Read these off the grid that follows.
1) The entry just left of the smallest entry?
2) The last entry, reading row by row?
3) The entry in the top-right corner?
4) The smallest entry in the first row?
5) The entry just right of the smallest entry?
6) The entry directly below the smallest entry?
7) The second entry, reading row by row?
8) The 3rd entry from the end, reading row by row?
[[118 118 136 115 132 131 139 127 136 127 127 134 120 128 138 135]
 [154 152 120 154 121 124 119 125 121 125 126 120 143 125 119 118]
 [115 116 128 114 131 129 128 131 127 130 130 130 120 131 129 132]
 [128 127 109 130 125 124 106 135 109 134 133 117 130 132 107 120]
 [126 126 136 129 128 130 135 127 135 127 127 132 127 126 135 129]]
1) 124
2) 129
3) 135
4) 115
5) 135
6) 135
7) 118
8) 126

[[124, 131, 126, 132, 126, 116, 129], [138, 102, 137, 125, 126, 125, 132], [130, 119, 118, 127, 128, 125, 129], [125, 136, 128, 128, 133, 128, 129], [133, 118, 148, 133, 127, 123, 126], [130, 130, 130, 130, 130, 135, 130], [132, 122, 130, 114, 128, 129, 131], [134, 126, 131, 123, 123, 131, 132], [131, 115, 129, 130, 130, 126, 134]]
The minimum is 102
The entry just left of the centre entry?
Answer: 148
The entry just right of the smallest entry: 137
The entry just right of the largest entry?
Answer: 133
The entry just left of the largest entry: 118

grid =
[[134 120 131 132 130 125 116 132 132]
 [123 129 124 126 127 138 140 128 126]
 [132 122 132 138 135 108 113 128 135]
 [128 127 121 124 133 135 129 129 130]
 [125 129 123 124 131 134 135 127 128]
 [122 124 128 128 126 138 145 129 126]
 [129 134 130 127 125 123 126 125 125]
 [140 118 128 132 139 112 100 130 138]
 [123 131 127 127 127 131 138 126 126]
 [121 139 131 125 117 133 143 125 119]
 [125 129 134 134 126 119 133 127 127]]
The entry just left of the centre entry?
Answer: 128
The entry directly below the largest entry is 126
The largest entry in the first row is 134
The third entry, reading row by row?
Answer: 131
The 3rd entry on the diagonal from the top-right corner is 113
The fifth entry in reading order?
Answer: 130
The bottom entry of the column that holds the smallest entry?
Answer: 133
The entry just left of the smallest entry?
Answer: 112
The smallest entry in the last row?
Answer: 119
The first entry on the diagonal from the top-right corner?
Answer: 132
The smallest entry in the last column?
Answer: 119
The entry in the bottom-left corner?
Answer: 125
The fourth entry, reading row by row?
Answer: 132
The entry just left of the largest entry -> 138
The entry in the bottom-right corner -> 127
The entry just right of the largest entry?
Answer: 129
The last entry of the largest entry's row?
Answer: 126
The largest entry in the last column -> 138
The largest entry in the first column -> 140
The largest entry?
Answer: 145
The third entry on the main diagonal: 132
The first entry of the largest entry's row?
Answer: 122
The entry just right of 100?
Answer: 130

Read these off the table that follows. Rows and columns are numbered from 1.
1) Give the entry directly above the smallest entry.
2) Give the entry in the top-left corner.
3) Give the entry at row 2, column 1.
4) Give the entry at row 1, column 2.
5) Give the entry directly above 136.
6) Give the entry in the bottom-left corner.
7) Give the bottom entry of the column that holds the largest entry.
8) Give the entry just left of the smallest entry.
[[121 126 135 114 123 129 130 126 119 121 130 114]
 [120 154 109 129 127 142 123 136 104 144 133 129]
 [129 127 110 122 112 126 126 138 131 122 127 122]]
1) 119
2) 121
3) 120
4) 126
5) 126
6) 129
7) 127
8) 136

Read these off the array that follows. Counting starts at 1.
1) Report the entry just right of the smallest entry.
2) Report the entry at row 1, column 1.
3) Report the entry in the bottom-left corner.
4) Report the entry in the top-right corner.
5) Report the top entry of the column that holds the smallest entry.
6) Report the entry at row 1, column 3.
7) Report the entry at row 3, column 1.
8) Report the entry in row 2 and column 1.
113  138  127  122  133  116  121
126  132  123  133  129  125  128
133  129  131  130  131  126  125
110  144  130  120  139  106  113
123  138  124  132  134  116  122
115  145  121  130  137  108  118
132  130  128  132  131  125  126
120  143  126  131  139  109  116
112  145  131  120  140  105  112
1) 112
2) 113
3) 112
4) 121
5) 116
6) 127
7) 133
8) 126
